Each row is followed by its class.
[ 392 -259  267  420   41  168  -98 -341 -212  207  240  309  367  -24
 -282   71  -56  247 -240 -100  287  492 -200  233  107  -50  194  467
   40 -288  246 -172 -266 -303   45   16 -396  440  -70  114  -84  124
  309]	(82)
[ -67  -46 -290 -307  409  -62  -13 -161  626  -58   14  203  265 -421
  204  -64  -63  325  245  -47   89 -503  280 -222  369  349  365  108
   43  -69 -325  275  -69  -40   62  -19  217 -372  164 -862 -709  200
   73]	(52)
[-294 -255 -205  106 -614  193  453  204  623 -198  -35 -306  382  119
  406 -760  534 -156 -174   54   73 -555  382 -235  283   72 -186 -192
   95  -46 -231  502  796  158 -472  198  -32 -315  508 -371 -307  205
  200]	(172)
[  41 -158  -49   20  261 -346 -510  104  411 -350 -191 -355 -270  212
    9  -94  -82  491  138  -23 -146  -91   56 -558  290  110  -99  119
  440  -43  308  311  -57  -49  -58   25  122  113  253 -285 -378  186
  -79]	(211)
[ 369  -77 -747 -279  -86   58 -134   26 -632   84  138  314  184 -188
 -234  177  298 -393   22  154 -135  317  321  340 -362 -524 -722 -298
  -39  108  156 -203  176  -13   74 -253  -27  321 -142  -10  460   32
  197]	(93)
[-356  282  195  319  144   58    9  -85   98   97   84 -213  -71  101
  546  -32  -25  239   83 -264  188  -74  -35   39  216  324  317  -76
  261 -187  123  125  332  185 -135   49   88 -110  261 -245 -218 -102
 -267]	(196)
[-337   93 -126  -61  647  -22   98  107 -288  178 -308 -152  -65 -409
   -9 -406  532  236  147  185  225 -291 -214   30  404  179   44  -30
    1 -185 -159  408   97  297 -346 -108  396  100  219 -498 -181 -100
   54]	(176)
[  14   32  -90   11  361  -31   68   62  519   47  -31   20  215  -43
  146  -91 -310  -56  -94  -73  -41 -504  104 -418   94  104  -50  -38
   67  -92 -148  240  218 -247  106   85  -17 -173   15 -245 -466  113
  123]	(213)
[ 176  627  -32 -394  380 -231  122 -156  708   -8 -380 -101 -241 -127
  132 -253 -553  101  479 -207 -404 -315  487 -467  -78   46    2  150
   72  -83  372 -330  233 -409  221  206  -80 -438  107 -106 -151    8
   79]	(92)
[-625 -133  -61  -83 -101  271  132 -176  810 -121  257 -193   53  102
  558  -29 -122   -9  -30 -225  -57 -359  195   23  149  176   40  -98
  283   95  -36  150  330  311  -70   81  234 -213  289 -111 -473   -3
   60]	(52)
[-440 -325 -192 -123  297  125  487 -118 -285  -49   23  -60  264 -214
 -196  214  194 -121   14 -121  -95 -269  -53  -57  297  -13   11 -116
  313  -85   48  124 -358  285  151  101  230  -86 -134 -360 -174  209
  205]	(145)
[ -81 -209 -203   33  499 -258 -855   59 -219 -177 -115 -189 -208   94
  -51  623  105  567   74 -108 -227   26 -163 -395  189  -31 -149   30
  357 -141  471  238 -517   -1  166 -148  324  111   53 -179 -192  109
 -196]	(92)
[ 148   99  240  295  301  159  404 -327 -246  410  281  124  113   85
  186  -85 -152 -171 -177  251  129  -82  111  282 -203  121 -171  -48
  -35  -39   99    6  322 -488 -133 -111  -75  326  240 -154   87 -178
 -212]	(213)
[-170  388  -88 -396  658 -237  191   48  -75  361   93  120 -226  -47
 -435 -104 -411   28  144  -42   44   46 -311  328 -288  168  238 -305
    1  317 -772 -432  -16  290  164  154    8  -64 -666   90  549 -131
    0]	(211)
[ 115  391  504  297  427  -18  145  201 -246  234 -315 -264  -48  233
  687   91   46   98   30    3  147 -306 -110 -349  375  231  286   98
   39 -440  244  513 -376 -268 -153  141 -209 -307  560 -484 -415 -127
 -128]	(145)
[ 435 -213  161   30 -541 -380 -456 -240  -69 -250 -148   10 -282   47
 -668   -1  225  336  214  -60  154  384 -135 -533   48  -26  196  426
  239 -234  779 -171 -154 -390  215   99 -102  263  212  416 -206  248
  -80]	(52)
[ 333  -13  -37  259  142 -189 -481 -533  168   33   55  356   60  -22
 -423 -106 -171  166  172 -428  -29  410  185 -162    9  113 -140  254
  288 -221  589 -294   63 -555  129   -2  -41  520 -219  -36   11  280
  231]	(145)
[   7 -255 -138   91  -68   11 -560  -24 -120   65  419  690  218  243
 -579  176 -132    2 -158  -57  139  546 -122  501 -332  -27 -114   12
  -88  133 -372 -326 -278 -106   46 -187 -163  493 -775  452  437   54
   74]	(211)
[-242  236 -154 -412  619  -68 -468  239  -91  -15 -347  166  -13 -126
 -457  266  355  363  267 -263  -20 -188 -131 -294  306   42   14  166
 -150  -42  126  142 -309   73  222 -227  230 -370  -19 -238  -73   97
   86]	(211)
[ -85    9  168  -60   25 -101  126 -224 -565  104  -14 -124  -54  -78
 -145 -208  211 -217   13  333   53  305 -181  404 -268   -7 -126 -353
   51  166 -223 -170  134  288 -167  112  147  368  -64  -36  435   16
   28]	(52)
[ 251  192   55   54   27  145   39  200 -126  167  -25  505   31  228
 -447  252 -241 -367  -65 -331  233  -52 -161 -149 -154   21  138   58
 -261   -7 -214 -153 -382 -185  409   -4 -315 -305 -392  164  149   47
  146]	(73)
[-220   97   98 -364  709  100 -220 -139  -26   60  293  328  205   84
 -370   63 -253   31  116 -103 -201  -44 -161   82  -47 -124  -17   -3
 -114  113   11  455   64   85  113  -20  138  -73 -118 -167 -180  -30
  127]	(176)
[ 171 -256   22   32 -144   53  -85 -100  135 -306 -121   47    1  192
   45  278 -136 -481   19  -56   73 -244   33 -156    1   30  166   87
 -165   71  -12  362 -110  -52   95   59  -27 -285   77   83 -170   -3
  120]	(213)
[ 375 -744  -61  605   31  142 -378 -308  237 -369  654  -27  375  544
   71  359 -783  174 -484  -16 -214  216    0 -100 -182 -164 -144   95
  767 -115   68  899  -80 -123 -148 -178   31  759  -29 -168 -383  246
   81]	(73)
[  71 -466 -626  137  170  337 -459  346  533 -282   52  505  394  421
 -773  487   71  365 -239 -515 -292  328 -167 -510  246 -193 -544  180
  392 -166  341  729 -830  162  417 -549  -44  -36 -370 -205 -529  359
  583]	(82)
[ -91 -138 -127   48  -46  298  257 -288  430 -109  492   38   91  160
 -151  120 -342 -165  -79 -215  -91  166  198   62 -214  -15  -59 -126
  289   66  184  235  113    9   33  -17    0  164  -83 -134 -144  156
  254]	(114)
[  44  291  406  181  133 -214 -358  328 -272   16   -4    1 -283  441
  102 -153 -328  200   84  139 -384   29  103  113 -144 -241  -69 -285
 -138 -328   82  162 -430  -35 -278  -92   34 -169  -24  352  489 -134
 -205]	(213)
[-101  302   30  -73  319   36  420 -308 -417  162   86 -272 -392 -354
  160  505 -217 -355  118  -55  242  442 -383  434 -154   48  295 -306
  360  216 -129   -6 -106  716  -38 -167  192   95 -289  142  225 -188
   81]	(176)
[-103  113    9  -27  140  356   77 -256  163  471  282  522  245   -4
   -4   74 -284 -625  -88 -127   72 -105  157  458 -286 -110 -111  -83
 -295  191 -306 -214 -113 -224  -63  -50  -72 -106 -181   81  276  -64
  278]	(93)
[  45  160 -236 -425  -24 -326  119 -151 -159 -145  -92   14 -255 -260
 -211  312  138 -313    7 -215  -80  -20   -5  -94   10   49   -7   36
   28   58  453 -145  -33 -162  347    1  107 -108  -80   93  198  -90
  165]	(114)
[ 450  468  152 -105 -421 -521  232   87 -529 -197 -654 -288 -363 -256
  186  108  347 -175  165   82  248  -28  -35 -301  -10  194  155  127
 -124  -18  615   93 -113 -338  398  103 -165  -89  268  -86  356 -134
 -239]	(211)
[ 368 -331 -319  204  173    4 -700  152  641 -463 -181 -257  230  595
  259  586 -540  220 -435 -208 -351  290   72 -501  -59 -162 -255  214
  341  -67 -136  503 -463  -85    2 -183 -205 -161 -340  164 -182   54
   30]	(92)
[-474  111 -118 -187  608  176  -52 -291  184  256 -107 -228  -24  -41
  197  284  -86 -403  177 -374 -210 -195   13   13 -167  -21  -10 -244
  -10  134  -26  -49   -6  279  -52  143  384 -422  117  -56 -202    3
  128]	(211)
[ 288  345  254 -350  -37  -81  -25  178 -239 -124 -585  229  -15 -115
 -749  204  103 -316  191 -295  200  119 -123 -142  -14  -56  214  233
 -591    5  -67 -405 -513  -52  564  173 -240 -409 -475  350  511   16
  482]	(93)
[ -15   62 -152    8  359  194 -757  115 -152  -22   64  159  116  449
  173  649 -184  -49   26 -251 -388  296  -82  384 -349 -266  -34  -73
 -266   69  -59  271 -546   73  -54 -130   25 -233 -144  255  168  -30
   12]	(172)
[-264  255  283  138  251   93  180  -48  -56  214  -79  267  198  253
 -325 -144  -81 -505  203 -387  217 -229   18    6   -4  188  445  -75
 -515 -389 -127   64  113 -327 -163  272 -106 -373 -106   44  202   86
  390]	(82)
[-346  -22 -333  -61  457  490  178  -37  293  254  884  236  139  172
  468  474 -413   36 -197 -346   11  162  130  278  -43   22 -257 -226
  458  293   29  374 -153  289  267 -388  162   81 -106 -300 -518 -163
 -394]	(211)
[-338 -109  310 -382  -87  269 -480   93  231 -121 -240   10  153   20
 -190  145   63  265  240  169  -60   90  419   12  -78 -185   91  151
 -263  -26 -262 -855 -542  103   73  207   -8 -339 -105  308   95  180
  -41]	(114)
[ 582 -228   -7  165 -404  -59  -22  -59  -41 -117  263 -243 -274   13
  126  317 -135   44 -354   47 -211  567   22  -48 -371 -180 -259   92
  363  193  601    1   78 -188  204 -108    8  562   -7  307   39  -56
 -364]	(176)
[ 157    4  163  392 -172  240  -53  -36  274   15   87   27  174  111
  165 -166  -93   71   49  -88  182  200  275  229   52 -126  133  125
 -280 -248   84 -111 -214  -31 -243    4 -108 -174  231   36 -240   19
 -132]	(196)
[-431   -4  -28 -410  -77  543 -300   12 -291   65 -226  164  391 -251
 -285  126  588 -592  135  195 -357 -637  345   -3  -98 -196 -246  -83
 -820  -17  -79 -226  361 -365   24  178  173 -618  440  159   91  -66
  557]	(211)
[-595 -115  299   -2   85  322    6 -491  404   35   73 -200  -33  225
  109 -176  148   -2  250 -199    5 -459  -41  -73  160   58   79  104
 -157  -15  224  -83  497   59 -279  263  100 -316  576  142 -414   26
  249]	(73)
[  45 -247 -181  -60  262 -179 -706  -43 -142 -140  134  -10 -137 -109
 -259  432   73  676   26 -257 -428  365 -207 -396  299 -120 -161   33
  622 -165  469  197 -561  168  169 -265  239  174 -220 -161 -122  233
  141]	(172)
[  67  -34   20  301  202  -95  -72   24  -72   46  341  161   46   88
  201   -8 -178  141 -131 -139   40   19 -180  103  239  -29    2   31
  239 -130  263  359  -17   38  -34  -91  -76  235   50 -117 -335  -24
  -58]	(145)
[  52  233 -202 -117   27 -123  114 -137   55  181  115  212  -24  -49
  -99 -158  235  -86  134 -416  319  336 -118  395   46  118  233   96
 -339   -4  -18 -351  295  -68 -173   99 -253  -11 -234   48  270  -14
  205]	(92)
[ 553  150 -321   60 -362  162  266  -46  -15  359  289  445   54 -175
 -541  236  -95 -265  -96 -339 -281  722  -25  230 -557 -316 -334   90
 -120  184  279 -457 -132 -270  336 -220 -333  172 -482  495  243  -87
  289]	(211)
[ 276 -343   76   23 -396 -139 -298  -59  185 -257  -15   76 -142  -42
 -726  162  -56  431   53 -178  187  280   58 -687  226   67  104  401
  520   -1  481 -121 -383  -46  483  -44  -31  186  -91   98 -344  368
  -50]	(82)
[-244  141  -88 -136  529 -294  136 -136  430  104  288    6    4 -317
  395 -100 -509  -46 -128  -78  -72 -120   85  252   83  261   14  -72
  199  148 -235  -97  518    3   -1   66   84  231 -366  -82  -81 -229
  141]	(196)
[ 191  159  371  -21 -445  106 -433  172 -316  -49 -103  200  159  166
 -348 -196  266  227   65  338    5  -37  230 -239   61 -154 -244  220
 -378   -2  177  -44   77 -381  -43 -117 -218 -122  428  102    2  101
 -191]	(213)
[-279  159  111   30  273  101 -540  354 -285 -182 -419   87  189  361
 -477  527  123 -264  -15 -247 -251   46 -255 -249   69  -73 -130  -75
 -278 -203   46  287 -593  -69  122  -23  -94 -374 -134   62  163  166
  621]	(176)
[ 111 -156 -153   -7 -343 -167   64  170   18  -74  -31 -381 -256   89
  336  -82  198   17   69   87  142   22   92  -54  -28   -2   25 -194
  156   46    9   92  273  168 -179   96  142  102  232   -1   92    1
 -340]	(176)
[ 172  -49   80 -257 -137   67  460  -58  -82   74  310 -121 -119 -231
  344    0 -285 -444  -24  261 -244 -130  479  278 -260 -287  -33 -135
 -136  -31  119  -88  217  -79 -101  127   87   -5  172   71  183 -290
   32]	(52)
[ 313 -375 -329   28  487  270 -323  174 -721  170    8   86  -41  -67
 -357  816  153  -68 -145  -51  -22   98   69 -141 -212 -411 -422  -48
  271   35  311  307 -611  368  365 -312  301  139 -109   13  -63   24
    8]	(92)
[-365 -359  -64  -47  716  283 -439 -308 -564 -285 -119 -228  294  184
 -408  773  223  159   94 -168 -437  365 -253   25  -51 -271 -411  -80
  355 -113  540  611 -517  375  239 -197  455  330  -32 -240   90  112
  411]	(172)
[-298  143  -43 -342  676 -391  114  -31 -428  254  227  214 -249 -293
 -279   59 -390 -316  182 -169  225 -255 -196  124  121  129  395 -272
   41  301 -396 -189  430  488  124   94  130 -194 -457  -43  170   28
  -54]	(114)
[ 218 -312 -102  316   48  227  -46  105 -493  -28   95 -104  220  297
 -109  847 -183 -162 -156 -171  -46   79 -110 -224  -96 -210   53  -88
  269 -192  176  574 -424  144  178 -248  184  -22  217 -135 -240  193
 -106]	(52)
[-376 -286  238 -185 -163  298  140  -27 -283  131 -359  182  390  -27
 -526 -234  479 -342   88  112  -42 -202 -124   55   92  -73   90 -136
 -438 -186 -553 -366 -273  177  -59  232   41 -407  -79  145  317  125
  528]	(145)
[-225  -25 -605 -262  114  200  268 -386   79   67  164   70 -135 -280
 -518  203  -29   30  151 -530   53  639  248  229 -284 -290 -623 -141
  386  324  563 -849 -102  603  511 -166  152  346 -593  143  231  279
   31]	(52)
[-160  -32  513  -36 -291  117 -159  460 -307 -122    6   46  105  272
  114  -16  211  -47 -100  423  162 -229  122    0  109 -196 -334 -260
 -246  -44   11  -51   33   48  138   51  -86    2   82  185  335  -32
 -151]	(114)
[ 231   80  106 -322  220 -296   27  270   95  -36 -139 -173 -190  -52
 -281  155 -387  131  -64  210 -126   89 -164 -192 -107 -145  103   63
  180  135 -292 -194 -307  131  108   80  -74  -63 -296  246   43   29
   -3]	(73)
[-147  290  -79 -178 -223  102  418  -48  516  237  160   68 -157 -106
  231 -153  124  -48  228 -446  515   49  132    7  166  337  321  -92
  -75  222  -72 -354  474  220   84    2 -222 -449   44  -30 -167  134
  -78]	(211)
[ 448  165  229 -269 -193  -43 -325  -99 -408   -5 -471  127   -2 -382
 -404   59  381  226  247  267  161  276  224 -144   62  -58 -126  341
 -283 -113  477 -409    2 -246  219  -56 -142  120   46  179  266  106
  174]	(172)
[-242 -148 -185   70 -106  -12  162    0 -503 -189  -93 -142   12 -112
  -50  250  294 -139  164   -7   54  -33 -222  -24  167   51  -26 -331
  208   94   32  148  -94  395  224  -84  374   -9   16 -298    9  146
 -291]	(52)
[ 157  -91  -45  269   84   79   31 -143  142  113  420 -152 -163  251
  312  129 -180  117   -6 -220   37  373  181   66  -37  174   74 -116
  425 -112  199  162  305   37 -199  -70   54  280  114 -157 -176  -39
 -156]	(213)
[ 335  -29 -172  230 -105  131 -612   80 -198  194  175  497  271  230
  -85  385   57   92 -266 -137 -239  439    5  -61 -141 -276 -516   55
 -173   70  374   93 -479 -445   86 -554 -166   13   61   36  -77  280
 -225]	(114)
[-150 -246  201  185   87  134  645   74   -9   48  281 -108  184  133
  -94   81 -191 -113 -310    0 -102  129 -250  -42  -28   -5 -127  -37
  323 -143  330  433   20  -24  217   46  -48  496  -40 -220 -173  -50
  187]	(52)
[-115  142   57 -213 -287 -143  673  164   78  132  -14 -153 -136 -397
  362 -472  -60  -86  194  268 -305 -277  219  168   19 -141   31 -253
   35 -145  -42 -370  217  110 -155  173  -13 -121  175   26  120  -40
  217]	(73)
[-325  141 -230 -338   37  -30  481   85 -106 -167 -176  -19   67 -406
    1  -17  140   75   93  195 -220 -245   10   47 -111  118 -138 -114
   47  140  -82 -129 -110   48  428    2  237   87 -239 -242   53 -121
 -190]	(176)
[ 539  424  -14  435  -90  -35  -12 -150  226  194   44  344  129  -44
  445 -207 -489 -366   44 -119  -11  -52  452   61 -113   -2   18   18
 -228 -272  157  171   97 -695 -273 -217 -111  -81  137 -170   58    7
  -92]	(82)
[  36  306 -386 -227  675 -168  229 -185  448  249  143  199 -107  -71
  -64  135 -670 -470  143 -396  -15  -69  318  169 -312  115   60 -231
   56  133  -71 -342   60 -157  195  171  127 -103 -460 -213  143   71
   -2]	(92)
[-208   67   91   78  330  201 -108   49 -412  198  -59  259  214  218
 -183  228   34  -94  159 -130  -39 -186   88  184  -17 -117   14  -68
 -326 -154  -14  -60 -339   14   74   45  -21 -354   -7  -18  177   -7
   70]	(93)
[-217 -189  329   16 -600  385  283  165  190   58   19  -94  306  -65
  174 -552  377   99 -156  510  -90 -129  155  196   -5 -118 -173  -47
 -283  -24 -327 -111  109   48 -327   68  -46   55  379   91 -111  -12
   99]	(145)
[-136 -114 -233 -244 -404 -118  108   65    1 -120   99    6  -75  -99
   88  -49   65  -31  147   25 -117   54  157   66   23   -7   55 -158
   16  275 -250 -253  103  255   55   70  -84 -333 -174   86  168  -18
 -169]	(176)
[ 498  449  357  -89 -275  -67  -65  -14   57  391 -144  108   61  -96
  333   74 -126 -212   68   31 -334  127  198  -14 -216  -92   81   34
 -312 -110  108 -248  -72 -587  -71   16 -243 -379  440  113  111   -7
  212]	(176)
[ 541 -162  111 -337 -364   96 -306  448  -30 -170   70  160  -38   16
  132  535   47   23 -305  368  -78   -1  255   32 -245 -160 -211  199
 -219  177  136   41 -498 -442  549  -68  -77  173   19  275  190 -219
 -157]	(213)
[-109 -406 -275  -79  167 -420 -475 -426  637 -440  447 -545 -528  275
   -8  288 -675  391   -4 -395 -433  377  -54 -299  -22   61  213  -25
  687   87  387   47  -34  125  -27  235  259  205 -236  184 -224   99
 -173]	(114)
[-422 -237    0   75  268   36   -6 -298 -843 -196 -211 -128  285 -189
 -204  -55  744  -77  -21  400  -68 -738  -65 -187  249  146 -301 -167
  -65 -161  230  366  502 -173 -135   22  528  215  453 -607  -79   82
  -84]	(145)
[ 367 -124   48 -307 -417  332 -624  181  152 -205  -10  407  137   57
 -279  443  -62  105   60   -3 -164  -42  543 -440   60 -290 -275  347
 -228   33  329  -99 -221 -332  455 -186 -220 -391  -26  344    4   62
  132]	(92)
[ 436  245 -176  -11 -137 -362  298   17  372  -75 -316 -393 -185 -105
  263 -212 -114 -103  115 -130   72 -112  335 -258   84   80  206  152
 -152   -9   54   17  634 -162 -198  199 -246 -417  126   28  126 -134
   62]	(82)
[-281  290 -468  -29  881  -55 -382 -245  666  159 -110  473   68   29
 -234 -342  -22  283  328 -654 -470 -172  -64   53    6  117   87  213
 -382 -213  183   62  -85 -277 -136  -60  137 -453  -50 -182 -466   37
  309]	(82)
[ 312   71   24   92 -186 -146  802  -34  -56    9  -21   49   27 -126
  393  -35 -130 -438 -173   75  385   33 -126  280  -19  161  323   74
  -14  -37   58  302   22  -45   38  -99 -136  164   65 -147  -25 -129
 -131]	(82)
[ 415  -94   76  -36  -25 -472 -513  263 -174 -425 -283 -154 -228  260
  178  147 -214  309  138  176 -106 -269  467 -360   70 -111  158  150
  -60 -245  367  200 -575 -337   60   50   79 -273  222 -112  145   73
 -675]	(211)
[ 273   37  401  289  -98  299 -113 -247 -393  477   -1    5   14   63
  446  -37   43 -263  152  142   64  122  456  291 -187 -115  -57  -87
 -264 -239  295 -115  112 -277 -278   65   99   -3  433  219  281 -139
 -180]	(196)
[ 302  386  -25 -276  221 -166  302   50  163   44  -95   47 -260 -353
   44  115 -311  -46  299  -92  166   60   96   19    4   84  554  176
 -178  -81  -75 -242  -29  -94  144   79 -305 -358 -234  -39  110 -221
  122]	(196)
[ 167  538  -12  303 -269   93  599  -32  444  383 -209  -51  -55 -236
  432 -289   45  -73  311 -185  496  184  285  218   51  377  508  -43
 -283 -254 -320 -275 -275  -31 -312   -3 -164 -423  217 -271 -190  -60
  -20]	(114)
[ 517  390  790 -130 -199 -242  -57  299  517 -161 -365 -229 -175  200
  427  120 -482 -114  -36  131  252 -337  323 -613  176  201  319  393
 -297  -37  212  369   66 -617  197  119 -308 -384  447  -26  -60 -183
 -136]	(196)
[   7   21   94  101  329   88 -201 -102 -140   68 -119   13 -143  131
  154  268  -52 -106  124 -252  213 -243   54  -99  276  120  416  121
  -76 -103 -141  344 -289  253 -198  -23    4 -613  138 -127  -98  -87
  102]	(114)
[-203  192  218  288  253 -133  448 -630 -212  296  273  198  -19  -85
  187  -49 -313 -271   49 -266  617  131 -107  264 -105  475  282  -73
  106  -22  236 -432  757  -70  296  237 -122  334 -368   -8  100 -205
 -400]	(73)
[ 352  -67 -123  133  -48  361 -254  -39   97   68  138  166   95   89
  -27  325 -292   18   69   31    9  176  701  107 -326 -187 -263   22
 -230   64   38 -214 -200 -143   80 -205   68  -68  -84  112  106   -3
 -311]	(92)
[-341   42 -244 -190  172 -158   72   94 -143 -251 -120 -247 -221 -250
  -72  520   58  172  -10 -157 -309  390 -312   -1  175   60   25 -154
  387  -49  227   22 -712  336  302 -204  306  -22 -382  -31  110  -30
   -2]	(52)
[  26 -208 -703 -334 -248   79  547 -144    3   54  183  -74 -357 -184
 -403  561  -68 -837  -20 -385  230  110  -75  -14 -182 -133  -20 -301
  228  485  -94 -295   36  614  315   27  -14 -318 -402  274  121   31
  336]	(93)
